 -9   52   -4  -48  -38   33   42
 -5   -7    9   -4  -23    1   -7
-16   15   36   -3   -8   -2   -7
-13  -16    8   -8  -24   -7  -15
-11  -19   10  -11  -28   -7  -14
 -5   18    0  -22  -26   14   17
 -8  -12    2   -7  -16    0   -2
-14   -5   16    0  -22   -5   -9
-13   -8    9   -3  -22   -2   -3
>> -3

 28   20  -26  -34  -21   -7  -39  -37   23
 30   15   14  -45  -23   -7  -38  -37   10
 30   16   10  -43  -23   -6  -38  -37   13
 26   23  -36  -28  -22   -7  -39  -37   24
 23   28  -48   -7  -37  -10  -34  -28    8
 29   18    2  -41  -22   -6  -39  -37   19
 27    9   28  -51  -33   -6  -33  -38    2
 25   24  -40  -24  -22   -7  -39  -37   24
>> 24

 -8   18   -8    2  -10    4   14
  3  -13   -2   14  -14   -1   13
  5   -6   21    5   23   -3   14
  0  -11    0    1   12   -4   -2
 20  -22  -15    7   -5    3   -1
 10   20    3   -8   34    5    3
-40  -27  -24  -12  -21    0   -4
 10   32   -9   10  -13    3   -8
 -4   -2   -6    0   -5   -4    8
>> 8

16  22  34  46  45  40  44  40  47  46  40  27  25  23
16  22  21  22  28  44  46  40  40  41  45  46  45  23
16  22  23  45  45  44  42  40  44  46  45  28  25  23
16  22  21  22  45  44  46  40  40  46  45  48  32  23
16  22  21  25  26  40  44  46  40  42  42  46  48  33
16  22  21  25  45  44  44  40  40  46  47  46  25  23
16  22  21  34  47  44  43  40  40  48  45  41  25  23
>> 23

-12  -19  -18   15  -11    6   -3    6    9  -11    2  -20   11  -11   -1   14
 11  -20  -18  -10   13    3  -21  -22  -11   14    1    3   11   20  -10   13
-18  -14  -11   14  -15    8    4    6   25  -17    0  -19   -4  -34   12    7
-17  -22  -22   19  -17   -2   -7   12   -7  -13   18  -20    1   37  -32   12
-18   -4   -5   19  -17   13    3   15   31  -19   -1  -18   -4  -37   16   -2
-19   -8   -9   25  -17    2    5   14   -8  -22   18  -20   -5   28  -30    5
 11  -16  -19  -13   11   13  -15  -17   17   12  -19    3   18  -39   22   13
  6   10   12  -18   10   -4    0   -8    4   12   -4   20    0  -11    2   -6
-11    2    4   18  -16   -1    5   19   -8  -16   13  -14  -18   21  -36    1
  7  -19  -21   -9    5    4  -19  -17  -17   10    1    4   13   25  -10   10
 18  -14  -13  -19   16    9  -14  -24    3   15  -14    5   19  -24   26    5
-13   13   10    4  -11   -3   17   14    3  -10    6    3   -6    5   -6  -12
>> -12

 29  -34  -39  -34  -30   31  -42   31   36   29   29  -25  -37
-32   33   39   33   28  -33   41  -33  -35  -31  -31   23   37
-32  -16   -8  -16  -17  -32   -5  -32   30  -32  -32  -15  -12
-17   28    9   28   34  -16    4  -16   42  -18  -18   38   17
-27   28   13   28   32  -26   10  -26   40  -27  -28   35   20
 31    2    4    2   -1   31    4   30  -38   32   32   -5    3
 27  -30  -38  -30  -24   29  -41   29   38   26   26  -19  -35
-39   11    8   11   13  -39    7  -39   34  -40  -40   15    9
  6   26    1   26   33    7   -6    7   40    5    5   36   12
 26  -21  -34  -22  -14   28  -39   28   41   25   25   -8  -29
 22  -33  -39  -33  -27   23  -42   24   39   21   21  -22  -37
>> -37

-15  -14   22    7  -43  -12  -30    8    4   12   27   15  -25
-22  -28   19    8   14   17  -10  -19   -2   47  -28   -1   -5
 17   14  -18    3   27    9   24  -18   -7    1  -53   16    4
 15   21   12  -44  -33  -17   -2   15  -18    1    8  -22   20
 23    5  -20    0    5   -5   21  -40  -19  -24   15  -36  -12
 27   14  -36  -16  -15    3  -18   14  -12   37    4  -11   27
  6   16  -39  -15   -1  -23    0   27  -36  -21   -6   19  -12
-28   21    6   34  -10  -11   10    0   22  -22   27  -29  -20
>> -20
---
[[-0.12, 0.14, -0.14, -0.09, 0.08, 0.16, -0.19], [0.07, -0.11, -0.12, 0.11, -0.04, -0.05, 0.02]] → -0.14
[1.62, -4.74, -1.00, 6.15, -18.65, 14.24] → -1.00
[[0.10, 0.01, 0.01, 0.12], [-0.05, 0.11, -0.09, -0.18], [-0.19, -0.05, -0.01, -0.17]] → 0.01
[0.146, 0.164, -0.023, 0.137, 0.016, -0.148, 0.086] → -0.023
[[-0.011, -0.152, -0.090, 0.200], [0.073, 0.086, 0.142, -0.077], [0.017, -0.003, 0.181, -0.077]] → -0.090
[10.929, -14.032, 3.842, 6.374, 4.477] → 3.842
[-0.9, 1.4, -1.2, 1.3, 0.1, 0.5] → -1.2
[1.135, 0.095, -1.258, 1.404] → -1.258
[-0.060, -0.174, 0.178, 0.027, -0.101] → 0.178
[-121.895, -38.040, -4.180, 127.749] → -4.180
---
[[ -3   3   5   5 -21 -39]
 [  5  22  -2 -26 -30   6]
 [ 41  14  -1   3   7  -9]] value -3, -9

[[  7 -24 -10 -42]
 [ 18  25  15 -42]
 [ 34  22 -18 -42]] value 7, -42

[[-44 -51  34 -35 -25 -12]
 [-11 -25  34 -39 -25 -12]] value -44, -12

[-39  44   8 -13  14  13   3] value -39, 3

[-50  49 -30  47 -47 -46] value -50, -46

[[14  0  6  7 17  8]
 [17  1 13 28 53 26]] value 14, 26

[-41  27  22 -11] value -41, -11
